Here is a tiny trained network, its code and every weight. The questions are about switching its units off for an input and a class, where a switched-off unit gives its printed mean instead of its output.

import numpy as np


def w(rows, s, z=0):
    codes = np.array(rows[::2]) - 128.0
    scale = np.full(codes.shape[1], s)
    scale[-1] = z or s
    return codes * scale


def norm(h):
    return h / np.sqrt((h * h).mean(-1, keepdims=True) + 1e-5)


def f(y):
    return y / 2 * (1 + np.tanh(0.7978845608 * (y + 0.044715 * y**3)))


def log_softmax(a):
    a = a - a.max(-1, keepdims=True)
    return a - np.log(np.exp(a).sum(-1, keepdims=True))


def net(x, mask):
    res = np.array(x, float).reshape(1, 7) / 4 @ E
    u = 0
    for l in range(4):
        y = f(norm(res) @ A[l][:, :-1].T + A[l][:, -1])
        res = res + np.where(mask[u : u + 4], y, B[l][:, -1]) @ B[l][:, :-1]
        u += 4
    return log_softmax(norm(res)[-1] @ U[:, :-1].T + U[:, -1])


A, B = {}, {}
E = w([
[150,127,169,149,165,149,145,73,3],'x0',
[224,240,105,154,78,77,156,41,139],'x1',
[107,114,53,69,105,107,157,110,151],'x2',
[71,117,149,170,119,159,148,141,108],'x3',
[78,132,168,190,135,92,176,168,107],'x4',
[73,160,73,102,190,80,92,57,134],'x5',
[147,167,128,202,85,169,113,158,167],'x6',
],0.016)
A[0] = w([
[100,134,21,74,168,5,117,98,162,109],'0.n0',
[72,115,142,164,169,99,135,172,93,65],'0.n1',
[254,88,135,68,52,78,229,194,130,34],'0.n2',
[153,109,81,101,161,213,44,169,181,1],'0.n3',
],0.025,0.0072)
B[0] = w([
[153,124,131,61,146,8,143,117,198,253],'0.n0',
[89,153,193,147,143,108,144,144,112,186],'0.n1',
[189,74,35,143,67,182,40,143,139,219],'0.n2',
[175,94,89,106,38,246,59,101,151,194],'0.n3',
],0.016,0.02)
A[1] = w([
[118,97,135,58,193,141,87,104,82,2],'1.n0',
[72,114,137,166,145,141,145,121,85,55],'1.n1',
[122,174,98,187,113,110,155,100,152,5],'1.n2',
[253,156,180,161,132,112,119,80,80,182],'1.n3',
],0.052,0.00094)
B[1] = w([
[95,180,164,109,148,126,146,27,102,186],'1.n0',
[106,162,171,165,156,155,124,123,69,196],'1.n1',
[92,204,154,131,48,116,144,93,136,167],'1.n2',
[162,107,3,70,62,211,69,127,83,251],'1.n3',
],0.027,0.024)
A[2] = w([
[124,137,248,224,166,146,113,178,207,128],'2.n0',
[183,76,150,209,179,117,195,224,129,4],'2.n1',
[209,119,119,168,255,193,209,154,148,47],'2.n2',
[148,80,78,152,129,134,147,168,27,64],'2.n3',
],0.032,0.004)
B[2] = w([
[18,151,64,174,80,82,126,252,145,199],'2.n0',
[71,151,108,140,79,54,44,181,185,147],'2.n1',
[99,70,75,166,85,101,139,152,100,133],'2.n2',
[138,29,249,223,139,90,203,70,225,246],'2.n3',
],0.015,0.013)
A[3] = w([
[122,98,132,119,159,150,145,169,179,125],'3.n0',
[129,133,175,130,138,129,132,139,160,29],'3.n1',
[181,168,158,89,254,163,108,185,118,10],'3.n2',
[173,69,121,71,224,112,97,109,64,9],'3.n3',
],0.035,0.0011)
B[3] = w([
[124,80,94,142,8,73,172,100,55,183],'3.n0',
[82,157,128,152,103,100,36,138,119,165],'3.n1',
[93,157,97,88,100,203,178,84,67,145],'3.n2',
[210,163,173,136,153,43,204,169,200,254],'3.n3',
],0.016,0.0066)
U = w([
[198,66,20,81,90,176,73,122,170,198],'0',
[98,147,195,173,197,206,156,84,36,4],'1',
[60,92,188,175,174,105,125,233,138,74],'2',
[144,126,127,44,194,2,170,48,199,173],'3',
],0.012,0.0022)

Each question gives the input, the list of numbers given to net, and the class t.
The units are the neurons (one row each of A and B). Each row of codes is followed by its name. A weight is (code - 128) times the scale printed after its matrix; where a second scale follows, it is the last column's (A, B and U).
mask holds one flag per neuron, layer by layer. A switched-off neuron (its flag False) gives its mean, the last column of its row in B, instead of its output. The means were averaged over made-up inputs and are rounded, as every weight is.
A unit's drop is (log p(t) with every unit on - log p(t) with that unit switched off) / (log p(t) with every unit on - log p(t) with every unit switched off).
The circuit of an input: a set's keep is (log p(t) with only the set's units on - log p(t) with every unit switched off) / (log p(t) with every unit on - log p(t) with every unit switched off). Starting from the 12 units with the biggest drops (on a tie, the unit counted first), units are removed one at a time, each time the one whose removal leaves the highest keep (on an exact tie, the one counted first), for as long as the keep stays at least 0.8.
circuit, biggest first: the units of the circuit, biggest drop first
unit that matters most: the unit with the biggest drop
top k neurons: the k neurons with the biggest drops, biggest first
k most important neurons of layer l: the k neurons of layer l with the biggest drops, biggest first
drop of u: that unit's drop, to one decimal
input [2,-1,-3,5,5,-4,0], class 2: unit that matters most => 1.n3
input [8,-1,-4,-6,6,5,1], class 1: top 2 neurons => (1.n1; 0.n0)
input [4,3,1,2,-5,3,-2], class 3: circuit, biggest first => (0.n0; 0.n2)
input [-1,-5,3,3,-1,-2,0], class 1: circuit, biggest first => (1.n3; 0.n0)
input [2,-7,-6,1,7,-2,-1], class 2: top 3 neurons => (1.n3; 2.n0; 0.n1)
input [7,1,2,-1,6,7,5], class 1: circuit, biggest first => (0.n2; 0.n1)
input [6,-2,5,-1,3,-4,1], class 2: top 2 neurons => (2.n3; 0.n0)
input [8,-1,1,0,6,-6,-8], class 1: circuit, biggest first => (0.n0; 1.n1)
input [-6,3,7,-8,3,-3,-4], class 3: top 3 neurons => (0.n0; 1.n3; 0.n3)
input [-7,5,-7,-3,3,5,3], class 3: 2 most important neurons of layer 1 => (1.n2; 1.n3)
input [1,3,-4,8,1,2,4], class 1: 3 most important neurons of layer 0 => (0.n0; 0.n2; 0.n3)
input [-5,-5,-4,-3,3,2,1], class 2: top 4 neurons => (1.n3; 0.n1; 0.n2; 2.n0)
input [7,-8,6,3,-1,-8,-4], class 1: top 2 neurons => (1.n0; 0.n0)
input [2,-7,-5,7,1,3,6], class 2: circuit, biggest first => (1.n3)
input [-7,7,8,-7,1,-2,0], class 3: top 2 neurons => (0.n0; 1.n3)
input [-1,1,5,8,4,3,8], class 1: top 2 neurons => (0.n0; 1.n2)
input [4,-1,5,6,1,-4,8], class 2: top 3 neurons => (1.n3; 2.n0; 1.n0)
input [-4,6,8,7,1,0,-2], class 3: top 2 neurons => (1.n3; 0.n0)
input [-4,-4,2,6,8,5,-2], class 2: drop of 0.n1 => 0.1
input [-7,-5,-7,7,5,5,-5], class 2: most important neuron of layer 2 => (2.n0)
input [1,-7,-4,7,0,2,2], class 1: drop of 2.n0 => -0.1
